Here is a tiny trained network, its code and every weight. The questions are about switching its units off for an input and a class, where a switched-off unit gives its printed mean instead of its output.

import numpy as np


def w(rows, s, z=0):
    codes = np.array(rows[::2]) - 128.0
    scale = np.full(codes.shape[1], s)
    scale[-1] = z or s
    return codes * scale


def f(y):
    return np.maximum(y, 0)


def log_softmax(a):
    a = a - a.max(-1, keepdims=True)
    return a - np.log(np.exp(a).sum(-1, keepdims=True))


def net(x, mask):
    res = np.array(x, float).reshape(1, 5) / 4 @ E
    y = f(res @ A[0][:, :-1].T + A[0][:, -1])
    res = res + np.where(mask, y, B[0][:, -1]) @ B[0][:, :-1]
    return log_softmax(res[-1] @ U[:, :-1].T + U[:, -1])


A, B = {}, {}
E = w([
[197,195,105,159],'x0',
[128,129,129,125],'x1',
[101,168,67,2],'x2',
[14,205,132,146],'x3',
[118,94,28,174],'x4',
],0.0068)
A[0] = w([
[113,72,142,85,140],'neuron 1',
[174,74,125,106,37],'neuron 2',
[63,170,117,157,33],'neuron 3',
[192,207,83,170,45],'neuron 4',
[114,100,65,139,52],'neuron 5',
[153,129,190,86,59],'neuron 6',
[141,152,113,81,54],'neuron 7',
[89,97,78,168,87],'neuron 8',
[107,129,78,71,135],'neuron 9',
[148,251,100,165,110],'neuron 10',
[55,171,120,173,51],'neuron 11',
[76,56,134,93,52],'neuron 12',
[104,98,151,230,45],'neuron 13',
[126,128,72,162,74],'neuron 14',
[133,110,165,189,31],'neuron 15',
[86,180,127,152,39],'neuron 16',
[148,98,60,142,127],'neuron 17',
[105,159,72,66,55],'neuron 18',
[164,77,117,101,60],'neuron 19',
[70,194,122,144,20],'neuron 20',
[127,115,160,182,36],'neuron 21',
[142,137,92,87,53],'neuron 22',
[125,128,178,171,54],'neuron 23',
[102,155,129,140,70],'neuron 24',
[130,121,120,180,107],'neuron 25',
[86,163,134,142,48],'neuron 26',
[120,100,57,156,47],'neuron 27',
[210,50,123,79,1],'neuron 28',
[85,153,137,128,64],'neuron 29',
[177,157,93,138,118],'neuron 30',
[135,147,173,117,79],'neuron 31',
[121,133,110,86,62],'neuron 32',
[133,131,132,127,93],'neuron 33',
[86,105,29,173,73],'neuron 34',
[36,51,127,131,93],'neuron 35',
[120,143,82,47,1],'neuron 36',
[75,53,166,114,41],'neuron 37',
[182,175,129,128,64],'neuron 38',
[166,187,108,140,52],'neuron 39',
[132,172,218,91,55],'neuron 40',
],0.011,0.0057)
B[0] = w([
[127,80,164,157,197],'neuron 1',
[84,154,59,153,162],'neuron 2',
[83,160,75,176,186],'neuron 3',
[91,38,80,79,203],'neuron 4',
[112,159,115,46,160],'neuron 5',
[82,169,160,58,159],'neuron 6',
[154,122,96,89,153],'neuron 7',
[98,160,162,95,189],'neuron 8',
[207,129,170,182,231],'neuron 9',
[126,35,174,106,254],'neuron 10',
[75,150,85,195,207],'neuron 11',
[112,49,99,80,176],'neuron 12',
[245,144,83,120,230],'neuron 13',
[109,145,139,67,169],'neuron 14',
[196,146,68,92,177],'neuron 15',
[95,146,70,160,170],'neuron 16',
[100,162,183,124,208],'neuron 17',
[225,132,110,139,208],'neuron 18',
[95,152,77,167,164],'neuron 19',
[93,161,60,174,188],'neuron 20',
[190,141,82,113,166],'neuron 21',
[178,130,87,117,154],'neuron 22',
[180,146,104,82,166],'neuron 23',
[109,139,93,137,148],'neuron 24',
[180,126,142,113,188],'neuron 25',
[95,148,70,142,159],'neuron 26',
[82,159,113,33,169],'neuron 27',
[43,174,5,188,193],'neuron 28',
[96,134,79,132,160],'neuron 29',
[106,78,144,147,187],'neuron 30',
[108,151,112,70,147],'neuron 31',
[165,128,106,105,153],'neuron 32',
[124,127,127,129,128],'neuron 33',
[95,182,185,68,225],'neuron 34',
[132,33,138,110,220],'neuron 35',
[216,144,55,65,182],'neuron 36',
[106,58,89,66,167],'neuron 37',
[85,81,100,102,158],'neuron 38',
[122,70,98,109,159],'neuron 39',
[90,195,155,17,181],'neuron 40',
],0.03,0.0045)
U = w([
[212,128,99,108,82],'0',
[87,141,83,170,108],'1',
[136,104,139,112,250],'2',
[113,32,126,91,64],'3',
[111,170,171,61,87],'4',
[151,116,254,224,164],'5',
],0.0076,0.015)

Each question gives the input, the list of numbers given to net, and the class t.
The units are the neurons (one row each of A and B). Each row of codes is followed by its name. A weight is (code - 128) times the scale printed after its matrix; where a second scale follows, it is the last column's (A, B and U).
mask holds one flag per neuron, in row order. A switched-off neuron (its flag False) gives its mean, the last column of its row in B, instead of its output. The means were averaged over made-up inputs and are rounded, as every weight is.
A unit's drop is (log p(t) with every unit on - log p(t) with that unit switched off) / (log p(t) with every unit on - log p(t) with every unit switched off).
The circuit of an input: a set's keep is (log p(t) with only the set's units on - log p(t) with every unit switched off) / (log p(t) with every unit on - log p(t) with every unit switched off). Starting from the 12 units with the biggest drops (on a tie, the unit counted first), units are removed one at a time, each time the one whose removal leaves the highest keep (on an exact tie, the one counted first), for as long as the keep stays at least 0.8.
circuit, biggest first: the units of the circuit, biggest drop first
most important unit: the unit with the biggest drop
top k neurons: the k neurons with the biggest drops, biggest first
drop of u: that unit's drop, to one decimal
input [-7,-6,5,2,-4], class 3: most important unit => neuron 12
input [2,4,-7,4,7], class 0: top 2 neurons => neuron 13; neuron 15
input [5,-2,-3,8,8], class 1: top 2 neurons => neuron 11; neuron 3
input [8,-6,-1,7,6], class 3: top 4 neurons => neuron 10; neuron 4; neuron 28; neuron 39
input [4,0,3,6,5], class 1: circuit, biggest first => neuron 11; neuron 20
input [-7,5,-4,-1,-5], class 3: circuit, biggest first => neuron 37; neuron 35
input [5,3,-2,-1,0], class 3: top 2 neurons => neuron 4; neuron 9
input [-7,-5,7,-4,-2], class 0: top 3 neurons => neuron 36; neuron 9; neuron 18
input [-8,6,8,-2,6], class 0: top 3 neurons => neuron 36; neuron 18; neuron 9
input [6,3,-4,5,-7], class 4: top 3 neurons => neuron 40; neuron 35; neuron 31
input [8,4,-3,7,8], class 3: top 2 neurons => neuron 10; neuron 4
input [-6,3,4,-6,-8], class 4: top 2 neurons => neuron 40; neuron 6
input [-8,7,0,7,-8], class 3: top 2 neurons => neuron 35; neuron 37
input [4,-6,0,6,7], class 4: circuit, biggest first => neuron 34
input [-6,-5,-7,5,-7], class 0: circuit, biggest first => neuron 13; neuron 23
input [-6,1,4,7,4], class 1: top 3 neurons => neuron 11; neuron 3; neuron 20
input [-5,-5,-6,-3,4], class 0: top 3 neurons => neuron 13; neuron 15; neuron 10
input [-6,8,7,8,0], class 1: top 4 neurons => neuron 11; neuron 20; neuron 3; neuron 13
input [7,4,-6,1,-3], class 3: drop of neuron 18 => 0.2
input [-4,0,-6,-2,4], class 0: most important unit => neuron 13
input [4,7,-1,-8,-5], class 1: drop of neuron 28 => 0.3
input [-8,-3,6,8,-1], class 1: drop of neuron 31 => 0.0
